Here is a tiny trained network, its code and every weight. The questions are about switching its units off for an input and a class, where a switched-off unit gives its printed mean instead of its output.

import numpy as np


def w(rows, s, z=0):
    codes = np.array(rows[::2]) - 128.0
    scale = np.full(codes.shape[1], s)
    scale[-1] = z or s
    return codes * scale


def f(y):
    return np.maximum(y, 0)


def log_softmax(a):
    a = a - a.max(-1, keepdims=True)
    return a - np.log(np.exp(a).sum(-1, keepdims=True))


def net(x, mask):
    res = np.array(x, float).reshape(1, 5) / 4 @ E
    y = f(res @ A[0][:, :-1].T + A[0][:, -1])
    res = res + np.where(mask, y, B[0][:, -1]) @ B[0][:, :-1]
    return log_softmax(res[-1] @ U[:, :-1].T + U[:, -1])


A, B = {}, {}
E = w([
[186,194,93,90,76,124,123,124,154,112],'x0',
[169,32,68,143,150,81,97,118,189,51],'x1',
[149,120,201,132,93,93,110,193,204,196],'x2',
[138,98,148,196,88,188,162,79,250,122],'x3',
[74,195,48,188,178,98,121,115,187,169],'x4',
],0.014)
A[0] = w([
[168,222,110,60,54,125,162,97,170,62,82],'neuron 1',
[31,62,203,166,190,149,155,96,108,118,59],'neuron 2',
[151,132,88,164,150,159,169,20,40,83,42],'neuron 3',
[101,94,159,151,77,254,162,95,206,93,14],'neuron 4',
[188,46,213,80,41,200,169,134,70,62,6],'neuron 5',
[125,156,85,107,179,203,195,14,86,65,22],'neuron 6',
[132,170,151,211,136,243,131,111,200,88,24],'neuron 7',
[72,211,182,103,89,220,176,86,78,228,2],'neuron 8',
],0.0076,0.0044)
B[0] = w([
[172,39,110,242,62,247,79,123,7,180,206],'neuron 1',
[129,112,182,208,44,141,25,44,43,172,196],'neuron 2',
[171,173,204,88,140,77,153,174,203,132,213],'neuron 3',
[73,115,107,40,137,111,62,236,60,106,220],'neuron 4',
[64,184,34,125,149,86,233,60,168,199,255],'neuron 5',
[161,109,206,127,109,128,195,164,166,190,221],'neuron 6',
[110,254,130,97,202,140,70,152,98,63,201],'neuron 7',
[138,29,100,86,140,58,92,61,219,35,242],'neuron 8',
],0.0082,0.013)
U = w([
[127,195,98,7,158,92,92,226,7,104,127],'0',
[208,2,68,110,129,81,123,59,223,11,47],'1',
[86,241,13,181,152,119,201,68,184,248,252],'2',
[217,147,247,123,68,103,166,238,222,244,198],'3',
[203,114,139,221,65,176,77,74,46,197,44],'4',
],0.0092,0.002)

Each question gives the input, the list of numbers given to net, and the class t.
The units are the neurons (one row each of A and B). Each row of codes is followed by its name. A weight is (code - 128) times the scale printed after its matrix; where a second scale follows, it is the last column's (A, B and U).
mask holds one flag per neuron, in row order. A switched-off neuron (its flag False) gives its mean, the last column of its row in B, instead of its output. The means were averaged over made-up inputs and are rounded, as every weight is.
A unit's drop is (log p(t) with every unit on - log p(t) with that unit switched off) / (log p(t) with every unit on - log p(t) with every unit switched off).
The circuit of an input: a set's keep is (log p(t) with only the set's units on - log p(t) with every unit switched off) / (log p(t) with every unit on - log p(t) with every unit switched off). Starting from all 8 units, units are removed one at a time, each time the one whose removal leaves the highest keep (on an exact tie, the one counted first), for as long as the keep stays at least 0.8.
circuit, biggest first: the units of the circuit, biggest drop first
unit that matters most: the unit with the biggest drop
k most important neurons: the k neurons with the biggest drops, biggest first
drop when u is switched off: that unit's drop, to one decimal
input [-8,-3,7,-1,-3], class 4: unit that matters most -> neuron 2
input [8,-8,5,4,1], class 1: 2 most important neurons -> [neuron 8; neuron 2]
input [-3,-5,0,8,8], class 0: 3 most important neurons -> [neuron 4; neuron 7; neuron 5]
input [2,2,-2,-1,-4], class 2: 2 most important neurons -> [neuron 8; neuron 5]
input [-7,8,-8,8,-6], class 0: circuit, biggest first -> [neuron 4; neuron 8]
input [6,-5,4,-5,-3], class 4: circuit, biggest first -> [neuron 1; neuron 4]
input [-2,2,-1,8,6], class 0: 3 most important neurons -> [neuron 4; neuron 7; neuron 5]
input [-6,1,-8,-5,3], class 3: circuit, biggest first -> [neuron 3; neuron 6]
input [4,-5,-1,-4,-4], class 1: circuit, biggest first -> [neuron 8; neuron 4]
input [5,4,-3,-1,-5], class 2: 3 most important neurons -> [neuron 5; neuron 8; neuron 2]
input [8,-1,6,-7,-6], class 4: 2 most important neurons -> [neuron 1; neuron 4]
input [-5,-2,2,-2,3], class 4: 2 most important neurons -> [neuron 5; neuron 2]
input [-4,1,4,7,-2], class 0: circuit, biggest first -> [neuron 4; neuron 7]
input [-4,-1,-6,4,-7], class 2: circuit, biggest first -> [neuron 5]
input [5,-4,-5,6,-2], class 0: 3 most important neurons -> [neuron 4; neuron 7; neuron 2]
input [6,2,3,2,-6], class 2: 3 most important neurons -> [neuron 5; neuron 2; neuron 8]
input [-7,6,2,3,-8], class 2: 3 most important neurons -> [neuron 5; neuron 8; neuron 1]
input [-7,0,-3,2,-7], class 2: 2 most important neurons -> [neuron 5; neuron 1]
input [7,1,-8,7,-2], class 3: 2 most important neurons -> [neuron 6; neuron 3]
input [3,-1,-3,8,-2], class 0: circuit, biggest first -> [neuron 4]
input [-5,2,3,8,6], class 0: 2 most important neurons -> [neuron 4; neuron 7]
input [2,5,1,-4,-6], class 2: 3 most important neurons -> [neuron 5; neuron 8; neuron 4]
input [-6,-4,1,-4,-5], class 4: 2 most important neurons -> [neuron 2; neuron 4]
input [-1,1,-8,8,1], class 0: drop when neuron 4 is switched off -> 0.6
input [1,-5,3,4,-3], class 1: drop when neuron 6 is switched off -> 0.0
input [4,-8,-2,6,-3], class 1: drop when neuron 8 is switched off -> 1.7
input [-6,-4,3,4,-3], class 4: circuit, biggest first -> [neuron 2]
input [2,-7,-5,7,-1], class 0: drop when neuron 4 is switched off -> 1.0
